Below is a small trained network, with its code and all its weights. Each question gives an input and a target symbol and asks what happens when units are switched off, that is, made to give their printed mean instead of their output.

import numpy as np


def w(rows, s, z=0):
    codes = np.array(rows[::2]) - 128.0
    scale = np.full(codes.shape[1], s)
    scale[-1] = z or s
    return codes * scale


def f(y):
    return y / 2 * (1 + np.tanh(0.7978845608 * (y + 0.044715 * y**3)))


def softmax(a):
    e = np.exp(a - a.max(-1, keepdims=True))
    return e / e.sum(-1, keepdims=True)


def log_softmax(a):
    a = a - a.max(-1, keepdims=True)
    return a - np.log(np.exp(a).sum(-1, keepdims=True))


def net(x, mask):
    ids = ['ΔΠβεζθλμστφψ'.index(c) for c in x.split()]
    T = len(ids)
    res = E[ids] + P[:T]
    r = res
    for j in range(3):
        rows = slice(2 * j, 2 * j + 2)
        q, k, v = (r @ M[0][rows].T for M in (Q, K, V))
        z = softmax(np.where(np.tri(T) > 0, q @ k.T / 2**0.5, -1e9)) @ v
        o = O[0][rows]
        res = res + np.where(mask[j], z, o[:, -1]) @ o[:, :-1]
    y = f(res @ A[0][:, :-1].T + A[0][:, -1])
    res = res + np.where(mask[3:19], y, B[0][:, -1]) @ B[0][:, :-1]
    return log_softmax(res[-1] @ U[:, :-1].T + U[:, -1])


Q, K, V, O, A, B = {}, {}, {}, {}, {}, {}
E = w([
[107,156,72,63],'Δ',
[77,192,83,83],'Π',
[198,9,127,141],'β',
[68,152,230,91],'ε',
[115,21,145,187],'ζ',
[40,192,32,101],'θ',
[172,198,42,163],'λ',
[96,222,66,88],'μ',
[172,142,226,207],'σ',
[208,32,136,181],'τ',
[60,158,55,98],'φ',
[129,159,108,167],'ψ',
],0.012)
P = w([
[60,236,2,3],'0',
[154,189,132,97],'1',
[112,133,111,133],'2',
[121,129,126,136],'3',
[124,115,128,135],'4',
[152,120,152,110],'5',
[128,108,139,142],'6',
[123,106,141,147],'7',
[159,116,170,107],'8',
[139,105,149,125],'9',
[149,104,153,114],'10',
],0.0074)
Q[0] = w([
[175,2,238,219],'h0',
[242,95,156,135],'h0',
[216,93,232,162],'h1',
[104,232,73,100],'h1',
[77,210,96,28],'h2',
[58,128,87,105],'h2',
],0.0079)
K[0] = w([
[213,87,159,215],'h0',
[193,57,125,208],'h0',
[187,74,208,141],'h1',
[189,254,18,98],'h1',
[67,251,133,68],'h2',
[49,143,156,107],'h2',
],0.0088)
V[0] = w([
[144,119,219,116],'h0',
[48,162,255,7],'h0',
[113,77,210,190],'h1',
[65,94,20,119],'h1',
[99,100,76,81],'h2',
[224,128,115,164],'h2',
],0.0082)
O[0] = w([
[196,104,164,183,105],'h0',
[104,225,254,147,254],'h0',
[67,173,237,157,53],'h1',
[126,109,114,14,167],'h1',
[105,135,170,123,162],'h2',
[139,74,71,98,51],'h2',
],0.0065,0.0068)
A[0] = w([
[153,18,90,102,201],'n0',
[122,143,26,197,233],'n1',
[137,184,131,69,129],'n2',
[221,104,76,110,57],'n3',
[96,138,129,26,72],'n4',
[122,67,245,199,168],'n5',
[165,121,144,16,75],'n6',
[100,158,188,107,191],'n7',
[25,128,195,110,194],'n8',
[125,172,255,172,1],'n9',
[73,177,162,215,207],'n10',
[41,10,159,119,207],'n11',
[206,145,40,156,182],'n12',
[130,194,62,181,185],'n13',
[221,67,62,136,136],'n14',
[188,23,61,123,135],'n15',
],0.0084,0.0048)
B[0] = w([
[59,179,100,136,162],'n0',
[213,95,148,49,164],'n1',
[124,109,70,176,193],'n2',
[154,193,158,162,140],'n3',
[93,137,61,200,176],'n4',
[64,49,113,93,231],'n5',
[59,157,85,183,149],'n6',
[160,195,153,166,238],'n7',
[98,216,176,115,254],'n8',
[72,30,25,94,251],'n9',
[211,71,88,84,237],'n10',
[92,150,216,102,156],'n11',
[206,150,135,65,162],'n12',
[204,98,186,53,157],'n13',
[171,184,158,170,156],'n14',
[2,221,154,89,161],'n15',
],0.007,0.01)
U = w([
[103,255,210,151,154],'Δ',
[106,129,115,150,36],'Π',
[135,114,107,96,85],'β',
[124,121,136,117,27],'ε',
[56,100,203,17,107],'ζ',
[102,116,111,132,15],'θ',
[209,137,139,72,182],'λ',
[112,119,118,121,10],'μ',
[150,34,115,96,207],'σ',
[123,124,128,132,84],'τ',
[74,108,70,151,48],'φ',
[162,97,108,101,254],'ψ',
],0.0099,0.0041)

Each question gives the input, a string of symbols that net reads in full, and the target symbol t.
The units are the heads (2 rows each of Q, K, V and O) and the neurons (one row each of A and B). Each row of codes is followed by its name. A weight is (code - 128) times the scale printed after its matrix; where a second scale follows, it is the last column's (O, A, B and U).
mask holds one flag per unit, heads first, then neurons. A switched-off unit (its flag False) gives its mean, the last column of its rows in O or B, instead of its output. The means were averaged over made-up inputs and are rounded, as every weight is.
A unit's drop is (log p(t) with every unit on - log p(t) with that unit switched off) / (log p(t) with every unit on - log p(t) with every unit switched off).
The circuit of an input: a set's keep is (log p(t) with only the set's units on - log p(t) with every unit switched off) / (log p(t) with every unit on - log p(t) with every unit switched off). Starting from the 12 units with the biggest drops (on a tie, the unit counted first), units are removed one at a time, each time the one whose removal leaves the highest keep (on an exact tie, the one counted first), for as long as the keep stays at least 0.8.
circuit, biggest first: the units of the circuit, biggest drop first
unit that matters most: the unit with the biggest drop
top k neurons: the k neurons with the biggest drops, biggest first
heads that matter: for each layer, one digit per head in row order, 1 if its drop is at least 0.15 and else 0, layers parted by /
drop of u: that unit's drop, to one decimal
input ε θ τ, target Δ: circuit, biggest first => h0, n15, n14, n9
input θ θ ε ε ε ε β θ, target φ: top 4 neurons => n4, n6, n10, n2
input ζ φ ε ε ζ, target ζ: unit that matters most => n11
input θ φ Δ ε, target Δ: circuit, biggest first => n8, n7, n1
input β ε ζ μ, target λ: circuit, biggest first => n9, n13, n15, h1
input ε ε β ψ β ε ε λ Π, target Δ: heads that matter => 000
input θ ε θ λ ζ, target ζ: heads that matter => 010
input ε ε λ Π ε ε θ, target Δ: heads that matter => 100
input ε Δ ε Δ φ, target Δ: top 2 neurons => n9, n5
input ε ε θ φ β, target Δ: heads that matter => 100
input θ ζ ε ψ θ β ε Π, target φ: circuit, biggest first => h1, n4, h0, n6
input ε ψ ε λ ε λ ε ζ ε τ, target Δ: heads that matter => 101
input β ε λ β ε σ, target σ: heads that matter => 010
input θ θ θ θ ε β λ ε ε θ, target φ: heads that matter => 110
input ε ε Π Π λ σ ε θ ε Π, target Δ: circuit, biggest first => n9
input ε ε ε β τ β β μ ε Δ, target Δ: top 2 neurons => n5, n9
input θ θ μ, target φ: top 2 neurons => n4, n6
input β ε ε ε ε Π ζ Δ θ β, target ζ: top 4 neurons => n7, n15, n8, n11
input ε φ ε σ ε φ, target Δ: drop of n9 => 0.2
input ε ζ ε ε μ, target Δ: circuit, biggest first => h0
input ε ε β λ σ ε θ ε μ, target Δ: drop of n7 => 0.1
input ε ε Δ, target Δ: drop of h0 => 0.5
input ε ε θ, target Δ: drop of n5 => 0.1
